Below are the code and all the weights of a small trained network. Each question names an input and a target symbol and asks about switching units off, where a switched-off unit gives its printed mean instead of its output.

import numpy as np


def w(rows, s, z=0):
    codes = np.array(rows[::2]) - 128.0
    scale = np.full(codes.shape[1], s)
    scale[-1] = z or s
    return codes * scale


def norm(h):
    return h / np.sqrt((h * h).mean(-1, keepdims=True) + 1e-5)


def f(y):
    return y / 2 * (1 + np.tanh(0.7978845608 * (y + 0.044715 * y**3)))


def softmax(a):
    e = np.exp(a - a.max(-1, keepdims=True))
    return e / e.sum(-1, keepdims=True)


def log_softmax(a):
    a = a - a.max(-1, keepdims=True)
    return a - np.log(np.exp(a).sum(-1, keepdims=True))


def net(x, mask):
    ids = ['αδηθλμψω'.index(c) for c in x.split()]
    T = len(ids)
    res = E[ids] + P[:T]
    r = norm(res)
    for j in range(3):
        rows = slice(4 * j, 4 * j + 4)
        q, k, v = (r @ M[0][rows].T for M in (Q, K, V))
        z = softmax(np.where(np.tri(T) > 0, q @ k.T / 4**0.5, -1e9)) @ v
        o = O[0][rows]
        res = res + np.where(mask[j], z, o[:, -1]) @ o[:, :-1]
    y = f(norm(res) @ A[0][:, :-1].T + A[0][:, -1])
    res = res + np.where(mask[3:7], y, B[0][:, -1]) @ B[0][:, :-1]
    return log_softmax(norm(res)[-1] @ U[:, :-1].T + U[:, -1])


Q, K, V, O, A, B = {}, {}, {}, {}, {}, {}
E = w([
[48,145,198,77,181,60,164,156,107,118,34,186],'α',
[117,199,148,79,71,107,59,124,67,220,95,72],'δ',
[37,122,93,117,62,150,142,162,84,204,130,103],'η',
[65,146,77,181,96,34,108,178,195,89,115,86],'θ',
[130,165,98,134,100,108,198,123,185,122,2,94],'λ',
[111,48,164,173,19,161,42,126,121,200,162,185],'μ',
[82,144,154,71,90,158,176,88,149,175,23,151],'ψ',
[173,50,244,69,89,117,213,100,75,99,104,41],'ω',
],0.022)
P = w([
[153,17,30,6,118,160,61,150,150,73,93,143],'0',
[74,122,151,115,81,208,112,136,169,36,72,119],'1',
[138,135,158,116,101,126,146,147,62,93,79,152],'2',
[146,139,160,86,97,81,167,130,66,131,90,137],'3',
[144,139,152,57,85,47,186,109,71,177,104,110],'4',
[143,101,227,152,185,143,119,135,102,198,100,120],'5',
[137,110,191,147,172,104,137,103,73,216,105,83],'6',
[129,130,173,184,199,82,132,60,39,227,102,73],'7',
[110,150,122,178,194,28,145,1,11,248,99,26],'8',
],0.0096)
Q[0] = w([
[238,147,179,210,109,7,70,184,147,130,129,90],'h1',
[29,76,82,100,125,78,140,182,77,9,141,162],'h1',
[97,113,139,124,71,146,160,118,236,36,46,109],'h1',
[84,130,253,113,196,106,111,161,186,193,127,100],'h1',
[77,63,125,179,49,117,115,156,109,120,105,148],'h2',
[148,106,139,110,144,121,134,106,140,120,76,101],'h2',
[105,169,106,77,157,195,117,126,120,91,146,99],'h2',
[118,150,99,135,103,122,54,143,142,129,198,139],'h2',
[112,159,152,116,94,163,142,108,135,122,24,101],'h3',
[157,195,140,49,162,144,33,170,34,122,231,107],'h3',
[157,111,28,174,118,136,128,139,193,114,254,155],'h3',
[25,73,168,160,151,2,114,222,100,70,137,107],'h3',
],0.02)
K[0] = w([
[236,103,198,137,94,74,167,155,145,31,193,56],'h1',
[65,113,131,123,252,150,50,142,83,101,148,73],'h1',
[237,234,94,146,171,182,46,87,144,101,109,142],'h1',
[133,192,177,35,56,81,116,159,99,52,154,200],'h1',
[96,100,119,178,147,96,164,65,119,149,133,132],'h2',
[119,136,123,123,137,115,129,147,111,142,151,105],'h2',
[124,172,84,116,129,149,82,158,150,133,97,191],'h2',
[166,64,155,87,97,152,145,136,111,63,100,136],'h2',
[108,152,124,178,174,159,142,102,101,141,87,105],'h3',
[101,170,112,106,101,108,94,95,95,134,138,157],'h3',
[99,149,45,130,80,69,73,125,153,156,74,209],'h3',
[73,154,150,156,155,110,128,158,131,117,150,117],'h3',
],0.021)
V[0] = w([
[118,3,120,95,113,141,148,157,140,65,111,87],'h1',
[94,148,138,221,176,134,82,133,152,171,100,96],'h1',
[106,126,190,102,135,156,128,150,142,109,139,79],'h1',
[146,143,93,118,86,148,194,218,127,58,169,223],'h1',
[143,189,102,119,149,207,198,197,92,136,218,81],'h2',
[73,96,119,152,99,88,127,151,112,144,104,43],'h2',
[110,46,139,145,123,112,173,141,155,54,175,125],'h2',
[160,177,216,100,125,77,52,93,102,95,167,4],'h2',
[219,98,15,35,228,128,94,146,141,170,111,108],'h3',
[209,106,192,165,65,154,108,124,116,87,188,114],'h3',
[94,164,59,28,106,54,133,99,104,71,186,121],'h3',
[125,177,83,57,145,152,19,170,98,142,62,107],'h3',
],0.017)
O[0] = w([
[166,124,139,85,148,123,173,18,42,162,98,110,176],'h1',
[176,177,122,162,123,198,156,93,184,123,140,227,89],'h1',
[146,100,127,175,105,118,113,164,90,142,63,98,146],'h1',
[47,158,93,174,138,60,148,44,102,97,140,141,62],'h1',
[87,72,19,122,150,181,93,75,92,178,161,153,48],'h2',
[96,118,108,128,123,124,224,158,100,161,167,10,251],'h2',
[69,158,136,149,143,230,125,162,246,133,198,87,17],'h2',
[108,121,116,20,235,86,76,133,91,200,124,15,208],'h2',
[123,133,144,228,60,136,89,118,175,27,176,193,72],'h3',
[168,40,102,129,238,35,46,181,81,196,110,100,86],'h3',
[254,91,101,175,131,194,81,171,198,141,92,147,122],'h3',
[120,131,175,222,106,142,175,91,251,142,172,217,201],'h3',
],0.0087,0.019)
A[0] = w([
[107,84,187,192,11,214,93,174,189,102,193,136,164],'n1',
[161,184,69,122,169,50,5,110,84,212,209,154,4],'n2',
[141,61,121,40,136,170,126,157,88,77,127,84,134],'n3',
[117,126,14,159,168,124,33,132,23,181,174,155,144],'n4',
],0.028,0.0034)
B[0] = w([
[120,114,120,84,130,238,137,162,173,101,107,134,255],'n1',
[81,251,123,145,115,146,60,118,94,94,130,79,188],'n2',
[118,133,126,167,124,163,115,114,173,114,148,175,249],'n3',
[217,54,110,77,124,138,207,138,159,159,154,192,182],'n4',
],0.031,0.019)
U = w([
[59,201,107,134,96,86,104,147,58,77,85,73,255],'α',
[255,175,123,72,161,182,67,106,53,101,96,133,16],'δ',
[165,92,79,136,113,102,189,123,147,139,216,225,122],'η',
[85,115,130,210,245,161,127,131,170,183,134,72,67],'θ',
[183,77,203,95,109,98,245,89,88,191,59,64,94],'λ',
[93,181,141,52,136,229,121,139,182,97,90,194,173],'μ',
[142,109,139,165,108,135,85,132,110,129,70,161,59],'ψ',
[169,68,205,181,165,153,66,12,122,45,168,146,205],'ω',
],0.0075,0.0035)

Each question gives the input, a string of symbols that net reads in full, and the target symbol t.
The units are the heads (4 rows each of Q, K, V and O) and the neurons (one row each of A and B). Each row of codes is followed by its name. A weight is (code - 128) times the scale printed after its matrix; where a second scale follows, it is the last column's (O, A, B and U).
mask holds one flag per unit, heads first, then neurons. A switched-off unit (its flag False) gives its mean, the last column of its rows in O or B, instead of its output. The means were averaged over made-up inputs and are rounded, as every weight is.
A unit's drop is (log p(t) with every unit on - log p(t) with that unit switched off) / (log p(t) with every unit on - log p(t) with every unit switched off).
The circuit of an input: a set's keep is (log p(t) with only the set's units on - log p(t) with every unit switched off) / (log p(t) with every unit on - log p(t) with every unit switched off). Starting from all 7 units, units are removed one at a time, each time the one whose removal leaves the highest keep (on an exact tie, the one counted first), for as long as the keep stays at least 0.8.
units of the circuit, in order: the units of the circuit, biggest drop first
top k neurons: the k neurons with the biggest drops, biggest first
heads that matter: for each layer, one digit per head in row order, 1 if its drop is at least 0.15 and else 0, layers parted by /
input δ α ψ ω η μ α ψ, target η: units of the circuit, in order => (n4 h3 h2)
input α λ ω, target ω: units of the circuit, in order => (n3 h2 h3 n1)
input λ δ δ ψ δ η λ, target λ: top neuron => (n2)
input α λ μ α, target λ: heads that matter => 100
input μ μ λ δ μ, target α: units of the circuit, in order => (h3 n1 n4 h2)
input ω α μ δ η δ μ η λ, target η: units of the circuit, in order => (h2 h3 n4)
input λ ω δ α, target δ: units of the circuit, in order => (h3 n4 n2)
input δ λ δ μ ω λ α ψ, target δ: heads that matter => 011
input λ η λ λ η ω λ α, target η: top 3 neurons => (n4 n1 n3)
input δ α μ μ δ μ, target α: units of the circuit, in order => (h3 n4 n1 h2)
input θ μ ω α θ λ, target θ: units of the circuit, in order => (h2 h3 n1 n3)
input δ δ δ ω, target δ: units of the circuit, in order => (h3 h2 n2 n4)
input ψ ψ ω ψ λ δ δ λ λ, target δ: heads that matter => 001
input ψ λ δ δ δ, target α: units of the circuit, in order => (h2 n2)
input α λ δ α δ ω θ λ, target θ: units of the circuit, in order => (h2 h3 n3)
input λ ψ δ δ δ δ μ θ θ, target λ: heads that matter => 000
input λ δ δ α α, target λ: heads that matter => 001
input δ λ η ω λ α, target η: heads that matter => 011
input μ λ ω δ, target δ: heads that matter => 001
input λ δ λ μ δ η λ λ, target α: heads that matter => 001
